Below is a small trained network, with its code and all its weights. Each question gives an input and a target symbol and asks what happens when units are switched off, that is, made to give their printed mean instead of their output.

import numpy as np


def w(rows, s, z=0):
    codes = np.array(rows[::2]) - 128.0
    scale = np.full(codes.shape[1], s)
    scale[-1] = z or s
    return codes * scale


def norm(h):
    return h / np.sqrt((h * h).mean(-1, keepdims=True) + 1e-5)


def f(y):
    return y / 2 * (1 + np.tanh(0.7978845608 * (y + 0.044715 * y**3)))


def softmax(a):
    e = np.exp(a - a.max(-1, keepdims=True))
    return e / e.sum(-1, keepdims=True)


def log_softmax(a):
    a = a - a.max(-1, keepdims=True)
    return a - np.log(np.exp(a).sum(-1, keepdims=True))


def net(x, mask):
    ids = ['ΘΣΦΩημπψ'.index(c) for c in x.split()]
    T = len(ids)
    res = E[ids] + P[:T]
    r = norm(res)
    for j in range(3):
        rows = slice(3 * j, 3 * j + 3)
        q, k, v = (r @ M[0][rows].T for M in (Q, K, V))
        z = softmax(np.where(np.tri(T) > 0, q @ k.T / 3**0.5, -1e9)) @ v
        o = O[0][rows]
        res = res + np.where(mask[j], z, o[:, -1]) @ o[:, :-1]
    y = f(norm(res) @ A[0][:, :-1].T + A[0][:, -1])
    res = res + np.where(mask[3:27], y, B[0][:, -1]) @ B[0][:, :-1]
    return log_softmax(norm(res)[-1] @ U[:, :-1].T + U[:, -1])


Q, K, V, O, A, B = {}, {}, {}, {}, {}, {}
E = w([
[39,88,114,155,134,107,113],'Θ',
[73,69,163,163,180,93,17],'Σ',
[97,47,109,199,37,76,134],'Φ',
[23,165,192,137,121,101,62],'Ω',
[58,191,140,109,72,40,138],'η',
[189,141,109,65,250,95,21],'μ',
[138,57,151,126,137,72,197],'π',
[117,85,192,105,91,131,122],'ψ',
],0.019)
P = w([
[87,160,106,96,158,249,162],'0',
[54,73,108,54,134,109,141],'1',
[57,81,127,72,124,100,156],'2',
[131,79,101,61,51,121,123],'3',
[124,86,119,79,82,91,116],'4',
[118,101,144,100,66,92,132],'5',
[122,109,153,116,68,92,145],'6',
[120,110,177,132,83,86,155],'7',
[129,122,180,149,91,82,151],'8',
[132,136,197,156,104,64,138],'9',
[144,149,197,170,96,92,157],'10',
[171,159,188,177,91,90,146],'11',
[156,165,209,197,120,73,158],'12',
[174,175,213,206,126,78,140],'13',
],0.015)
Q[0] = w([
[148,146,32,135,104,254,192],'h1',
[106,82,217,125,113,48,70],'h1',
[83,122,162,120,159,131,111],'h1',
[162,139,101,120,197,155,130],'h2',
[100,134,172,124,105,69,133],'h2',
[195,165,81,149,148,137,111],'h2',
[131,115,163,117,118,94,114],'h3',
[126,136,123,152,111,147,95],'h3',
[138,114,148,79,105,153,126],'h3',
],0.061)
K[0] = w([
[158,126,209,124,96,4,64],'h1',
[110,179,92,176,161,253,154],'h1',
[138,163,76,146,105,162,140],'h1',
[170,124,111,88,176,91,71],'h2',
[125,133,106,88,93,202,138],'h2',
[130,113,77,131,138,89,78],'h2',
[178,145,189,131,120,102,132],'h3',
[126,144,111,129,125,107,127],'h3',
[106,93,117,78,118,117,121],'h3',
],0.054)
V[0] = w([
[216,96,135,51,119,197,95],'h1',
[99,54,218,168,194,168,81],'h1',
[145,71,220,115,5,109,82],'h1',
[96,163,142,195,164,188,66],'h2',
[88,148,184,137,22,91,90],'h2',
[123,174,169,83,154,116,111],'h2',
[176,61,212,70,149,161,178],'h3',
[135,18,107,247,153,170,77],'h3',
[65,145,169,103,110,239,77],'h3',
],0.033)
O[0] = w([
[198,89,93,213,185,226,160,92],'h1',
[97,41,3,112,174,113,125,182],'h1',
[235,95,141,75,220,105,207,134],'h1',
[123,183,84,178,174,121,174,150],'h2',
[27,87,164,103,130,101,216,178],'h2',
[188,143,102,40,112,160,164,68],'h2',
[106,113,106,152,158,245,184,254],'h3',
[119,54,23,33,92,135,117,98],'h3',
[129,92,174,43,172,133,77,101],'h3',
],0.021,0.025)
A[0] = w([
[133,159,184,166,140,70,95,118],'n1',
[131,59,89,144,148,125,107,187],'n2',
[161,119,158,59,178,90,183,178],'n3',
[128,190,164,130,170,162,214,85],'n4',
[172,144,182,184,126,120,111,68],'n5',
[119,221,160,153,197,154,107,57],'n6',
[104,159,183,91,168,121,23,75],'n7',
[98,200,75,122,174,109,150,111],'n8',
[212,166,88,139,122,163,77,77],'n9',
[147,166,203,95,66,107,162,87],'n10',
[211,55,136,189,1,54,188,30],'n11',
[93,176,102,139,131,81,156,14],'n12',
[167,80,149,103,26,179,173,133],'n13',
[113,44,138,152,119,85,168,141],'n14',
[195,191,126,71,120,128,145,1],'n15',
[102,161,126,83,146,78,196,95],'n16',
[164,128,153,147,95,203,139,90],'n17',
[173,112,106,129,101,128,130,142],'n18',
[96,100,150,134,71,181,86,87],'n19',
[134,169,84,72,158,101,179,59],'n20',
[159,179,122,195,104,90,182,176],'n21',
[182,140,143,134,87,155,111,69],'n22',
[179,114,135,136,136,141,166,134],'n23',
[137,122,75,56,108,93,123,71],'n24',
],0.024,0.0029)
B[0] = w([
[144,67,127,236,150,149,152,182],'n1',
[178,123,120,72,74,148,159,216],'n2',
[100,140,86,205,254,92,99,185],'n3',
[121,135,225,120,122,202,209,253],'n4',
[175,93,167,129,146,167,235,148],'n5',
[122,46,180,69,186,138,183,173],'n6',
[51,221,76,71,206,131,44,166],'n7',
[88,77,131,137,204,148,105,173],'n8',
[85,29,194,222,86,121,47,166],'n9',
[84,156,41,46,35,191,67,191],'n10',
[156,220,106,142,62,14,203,179],'n11',
[34,74,120,174,156,111,131,196],'n12',
[61,133,21,130,129,142,172,157],'n13',
[138,82,187,238,120,107,175,251],'n14',
[96,133,247,187,105,105,106,132],'n15',
[109,50,165,180,80,165,66,216],'n16',
[162,164,159,93,90,204,173,171],'n17',
[142,100,110,177,148,110,105,140],'n18',
[115,68,106,216,197,140,75,181],'n19',
[137,55,147,158,107,184,106,148],'n20',
[209,181,190,95,119,162,51,208],'n21',
[141,57,156,159,88,133,93,137],'n22',
[157,160,107,159,169,100,147,169],'n23',
[141,133,201,127,163,180,197,162],'n24',
],0.035,0.013)
U = w([
[126,180,110,50,73,138,131,165],'Θ',
[229,148,45,94,172,142,182,190],'Σ',
[137,8,30,92,56,31,152,133],'Φ',
[84,185,2,175,214,61,87,80],'Ω',
[130,117,225,165,160,37,138,110],'η',
[188,75,105,209,73,159,31,4],'μ',
[111,133,57,245,56,180,190,212],'π',
[70,58,135,108,204,251,119,168],'ψ',
],0.0066,0.0042)

Each question gives the input, a string of symbols that net reads in full, and the target symbol t.
The units are the heads (3 rows each of Q, K, V and O) and the neurons (one row each of A and B). Each row of codes is followed by its name. A weight is (code - 128) times the scale printed after its matrix; where a second scale follows, it is the last column's (O, A, B and U).
mask holds one flag per unit, heads first, then neurons. A switched-off unit (its flag False) gives its mean, the last column of its rows in O or B, instead of its output. The means were averaged over made-up inputs and are rounded, as every weight is.
A unit's drop is (log p(t) with every unit on - log p(t) with that unit switched off) / (log p(t) with every unit on - log p(t) with every unit switched off).
The circuit of an input: a set's keep is (log p(t) with only the set's units on - log p(t) with every unit switched off) / (log p(t) with every unit on - log p(t) with every unit switched off). Starting from the 12 units with the biggest drops (on a tie, the unit counted first), units are removed one at a time, each time the one whose removal leaves the highest keep (on an exact tie, the one counted first), for as long as the keep stays at least 0.8.
units of the circuit, in order: the units of the circuit, biggest drop first
unit that matters most: the unit with the biggest drop
top k neurons: the k neurons with the biggest drops, biggest first
heads that matter: for each layer, one digit per head in row order, 1 if its drop is at least 0.15 and else 0, layers parted by /
drop when u is switched off: that unit's drop, to one decimal
input ψ ψ Φ Φ η Φ ψ Ω Φ Σ Θ, target Σ: heads that matter => 100
input Φ π ψ Φ ψ Φ π Φ μ η Φ Θ, target η: units of the circuit, in order => (h3)
input ψ Φ π ψ π η Φ Φ Φ Φ η ψ Φ π, target Σ: units of the circuit, in order => (h1, n16, h2)
input η Φ Φ Σ μ η, target Θ: units of the circuit, in order => (h1, n10)
input η Φ π Ω π η μ Φ Θ, target Θ: top 2 neurons => (n10, n14)
input Φ μ Φ, target η: units of the circuit, in order => (h1, h3)
input Φ Φ Θ Ω, target Ω: heads that matter => 001
input Φ ψ Θ ψ π Θ η Φ η η Φ, target η: heads that matter => 001
input Φ ψ η π, target η: heads that matter => 110
input Θ Φ μ μ Θ Φ Φ μ Φ ψ μ Θ, target Ω: units of the circuit, in order => (h1, h2, n4, n14)
input Θ Φ η η π μ Φ η η Φ ψ Θ Φ Ω, target Ω: heads that matter => 100
input ψ Φ Ω, target Σ: heads that matter => 100
input π η ψ Φ Φ Φ ψ η π η Φ Θ, target μ: heads that matter => 010
input Φ ψ Φ π Φ Ω π Φ π Σ μ Φ Σ, target η: unit that matters most => h2
input η Φ Φ Φ Σ Σ, target Θ: units of the circuit, in order => (h1, h3)
input Σ π Φ Φ π ψ ψ Φ μ Ω, target Φ: heads that matter => 100
input Φ Ω Φ ψ Σ π ψ ψ π μ Φ Φ μ, target η: heads that matter => 011
input Φ Ω π Φ Φ Φ Φ Φ Σ, target Φ: heads that matter => 001
input π Φ η Ω Φ π Φ Φ Σ ψ Σ Φ μ, target μ: top 2 neurons => (n9, n4)
input π π Φ Φ ψ Φ μ Σ Φ Φ π η Σ, target μ: units of the circuit, in order => (h2)
input Σ Φ Θ π π π π Θ ψ Φ Σ Φ, target Φ: drop when n4 is switched off => 0.1
input Θ Φ μ Φ Φ Φ μ, target Ω: drop when n4 is switched off => 0.2
input η μ Φ Θ, target Θ: drop when n10 is switched off => 0.2
